Here is a tiny trained network, its code and every weight. The questions are about switching its units off for an input and a class, where a switched-off unit gives its printed mean instead of its output.

import numpy as np


def w(rows, s, z=0):
    codes = np.array(rows[::2]) - 128.0
    scale = np.full(codes.shape[1], s)
    scale[-1] = z or s
    return codes * scale


def norm(h):
    return h / np.sqrt((h * h).mean(-1, keepdims=True) + 1e-5)


def f(y):
    return np.maximum(y, 0)


def log_softmax(a):
    a = a - a.max(-1, keepdims=True)
    return a - np.log(np.exp(a).sum(-1, keepdims=True))


def net(x, mask):
    res = np.array(x, float).reshape(1, 3) / 4 @ E
    u = 0
    for l in range(3):
        y = f(norm(res) @ A[l][:, :-1].T + A[l][:, -1])
        res = res + np.where(mask[u : u + 12], y, B[l][:, -1]) @ B[l][:, :-1]
        u += 12
    return log_softmax(norm(res)[-1] @ U[:, :-1].T + U[:, -1])


A, B = {}, {}
E = w([
[72,65,117,98,79,184,161,78,141],'x0',
[176,130,82,128,109,92,254,63,78],'x1',
[53,227,37,146,90,112,136,72,157],'x2',
],0.01)
A[0] = w([
[186,52,198,84,153,89,126,146,90,90],'0.n0',
[167,148,74,246,83,178,110,79,59,126],'0.n1',
[170,177,137,184,199,43,139,214,92,45],'0.n2',
[112,84,80,100,79,130,118,155,114,3],'0.n3',
[68,67,154,124,115,242,133,48,162,62],'0.n4',
[77,118,200,124,154,206,55,174,174,96],'0.n5',
[76,99,139,72,107,207,121,143,120,73],'0.n6',
[173,42,153,100,57,133,97,23,119,16],'0.n7',
[174,76,145,76,85,71,197,154,106,120],'0.n8',
[62,179,58,112,82,165,78,127,135,162],'0.n9',
[184,2,173,176,124,151,105,127,132,113],'0.n10',
[143,65,205,116,134,160,68,136,131,79],'0.n11',
],0.0082,0.0037)
B[0] = w([
[63,176,103,86,186,167,73,60,64,246],'0.n0',
[97,92,99,198,215,113,145,101,198,181],'0.n1',
[193,225,146,66,48,143,185,215,53,229],'0.n2',
[188,134,122,119,7,138,201,163,5,136],'0.n3',
[151,235,163,85,105,149,116,224,107,217],'0.n4',
[117,89,176,131,106,5,199,116,239,255],'0.n5',
[209,159,93,94,106,89,198,222,110,186],'0.n6',
[183,240,206,78,76,164,181,165,86,176],'0.n7',
[155,38,111,163,219,37,172,91,177,210],'0.n8',
[119,88,109,175,192,174,62,2,37,233],'0.n9',
[184,115,90,163,40,113,21,48,113,245],'0.n10',
[134,96,148,111,178,210,129,32,117,229],'0.n11',
],0.0062,0.0073)
A[1] = w([
[159,64,187,115,152,159,114,168,98,75],'1.n0',
[180,4,148,124,99,188,123,177,88,159],'1.n1',
[43,151,200,126,140,115,109,166,127,20],'1.n2',
[106,80,125,169,136,154,75,167,203,21],'1.n3',
[67,76,112,63,68,211,187,130,115,132],'1.n4',
[134,216,127,77,59,182,151,199,75,95],'1.n5',
[106,83,121,115,113,131,88,160,194,43],'1.n6',
[136,75,144,216,212,128,142,104,170,3],'1.n7',
[148,113,139,114,97,94,193,125,151,57],'1.n8',
[126,78,137,188,205,81,159,125,125,14],'1.n9',
[137,156,122,138,107,72,55,185,136,213],'1.n10',
[154,131,98,120,131,163,74,66,105,109],'1.n11',
],0.011,0.0035)
B[1] = w([
[90,141,81,192,154,171,134,156,117,225],'1.n0',
[85,182,87,205,196,173,122,166,92,239],'1.n1',
[108,126,83,156,121,143,175,99,135,168],'1.n2',
[48,105,84,156,158,104,206,94,152,169],'1.n3',
[157,197,137,156,137,116,159,255,89,197],'1.n4',
[158,167,207,86,86,121,88,178,100,254],'1.n5',
[46,90,126,110,68,85,176,143,163,167],'1.n6',
[167,174,157,146,42,118,113,153,152,178],'1.n7',
[140,113,164,127,126,73,162,79,163,181],'1.n8',
[132,110,181,141,89,127,170,96,109,174],'1.n9',
[108,135,63,70,56,160,239,145,165,225],'1.n10',
[186,154,165,95,114,87,86,102,150,253],'1.n11',
],0.01,0.0059)
A[2] = w([
[194,183,187,86,192,84,173,58,2,166],'2.n0',
[77,220,22,120,58,124,183,125,60,170],'2.n1',
[114,27,162,79,206,139,57,139,143,32],'2.n2',
[170,70,204,156,239,92,153,154,88,150],'2.n3',
[136,65,103,155,168,98,211,98,169,34],'2.n4',
[117,155,59,176,240,153,14,9,123,111],'2.n5',
[196,164,171,162,50,87,148,222,102,223],'2.n6',
[28,130,19,151,59,108,34,139,187,107],'2.n7',
[183,42,181,99,214,183,132,157,97,102],'2.n8',
[112,49,107,188,217,73,56,135,98,61],'2.n9',
[89,43,65,85,156,174,126,164,223,3],'2.n10',
[174,51,149,21,42,139,143,81,202,201],'2.n11',
],0.0079,0.0036)
B[2] = w([
[36,87,142,127,53,80,106,141,205,246],'2.n0',
[168,82,136,114,194,195,110,205,94,214],'2.n1',
[108,143,70,150,142,191,148,149,84,134],'2.n2',
[64,174,14,177,133,208,142,69,113,166],'2.n3',
[35,51,110,219,143,60,121,114,131,153],'2.n4',
[243,91,136,153,176,191,2,34,75,199],'2.n5',
[130,149,177,15,136,189,128,207,157,220],'2.n6',
[125,98,116,206,154,131,194,117,48,171],'2.n7',
[132,178,7,124,159,146,99,171,127,151],'2.n8',
[231,163,119,111,186,151,82,136,92,143],'2.n9',
[37,90,88,214,122,7,218,79,111,144],'2.n10',
[141,150,207,89,110,41,84,82,197,156],'2.n11',
],0.0085,0.013)
U = w([
[146,187,115,66,128,219,199,246,99,107],'0',
[168,101,27,213,213,223,70,60,51,2],'1',
[29,35,75,202,101,49,254,87,169,31],'2',
[161,98,198,73,75,114,84,99,177,190],'3',
],0.011,0.0038)

Each question gives the input, the list of numbers given to net, and the class t.
The units are the neurons (one row each of A and B). Each row of codes is followed by its name. A weight is (code - 128) times the scale printed after its matrix; where a second scale follows, it is the last column's (A, B and U).
mask holds one flag per neuron, layer by layer. A switched-off neuron (its flag False) gives its mean, the last column of its row in B, instead of its output. The means were averaged over made-up inputs and are rounded, as every weight is.
A unit's drop is (log p(t) with every unit on - log p(t) with that unit switched off) / (log p(t) with every unit on - log p(t) with every unit switched off).
The circuit of an input: a set's keep is (log p(t) with only the set's units on - log p(t) with every unit switched off) / (log p(t) with every unit on - log p(t) with every unit switched off). Starting from the 12 units with the biggest drops (on a tie, the unit counted first), units are removed one at a time, each time the one whose removal leaves the highest keep (on an exact tie, the one counted first), for as long as the keep stays at least 0.8.
circuit, biggest first: the units of the circuit, biggest drop first
most important unit: the unit with the biggest drop
k most important neurons: the k neurons with the biggest drops, biggest first
top k neurons in layer l: the k neurons of layer l with the biggest drops, biggest first
drop when u is switched off: that unit's drop, to one decimal
input [8,-7,6], class 0: most important unit : 0.n4
input [8,-6,-7], class 0: 2 most important neurons : 0.n9; 0.n4
input [8,8,3], class 0: top 2 neurons in layer 0 : 0.n5; 0.n4
input [5,6,6], class 1: top 4 neurons in layer 0 : 0.n5; 0.n2; 0.n1; 0.n9
input [-2,-3,3], class 3: 3 most important neurons : 0.n9; 1.n1; 0.n0
input [5,5,2], class 0: 2 most important neurons : 1.n4; 0.n5
input [-2,0,3], class 3: top 4 neurons in layer 0 : 0.n9; 0.n0; 0.n4; 0.n10
input [-5,7,6], class 2: 4 most important neurons : 0.n0; 0.n1; 0.n10; 1.n1
input [5,6,-2], class 2: top 2 neurons in layer 0 : 0.n8; 0.n2
input [7,6,5], class 0: 3 most important neurons : 1.n4; 0.n5; 2.n1
input [4,1,5], class 1: 3 most important neurons : 0.n9; 0.n2; 1.n5
input [-3,0,-3], class 3: top 3 neurons in layer 0 : 0.n0; 0.n2; 0.n10
input [-4,-8,-8], class 1: top 3 neurons in layer 0 : 0.n11; 0.n0; 0.n10
input [-5,-5,8], class 1: circuit, biggest first : 0.n9
input [7,-6,7], class 0: top 3 neurons in layer 0 : 0.n4; 0.n6; 0.n8
input [-1,-1,0], class 3: top 4 neurons in layer 0 : 0.n8; 0.n1; 0.n5; 0.n2
input [8,-3,7], class 0: 2 most important neurons : 0.n4; 1.n4
input [6,3,4], class 0: drop when 1.n4 is switched off : 0.2
input [-3,-1,-5], class 1: drop when 0.n11 is switched off : 0.5
input [0,-5,-8], class 1: drop when 2.n0 is switched off : 0.0
input [7,-5,1], class 0: most important unit : 1.n4
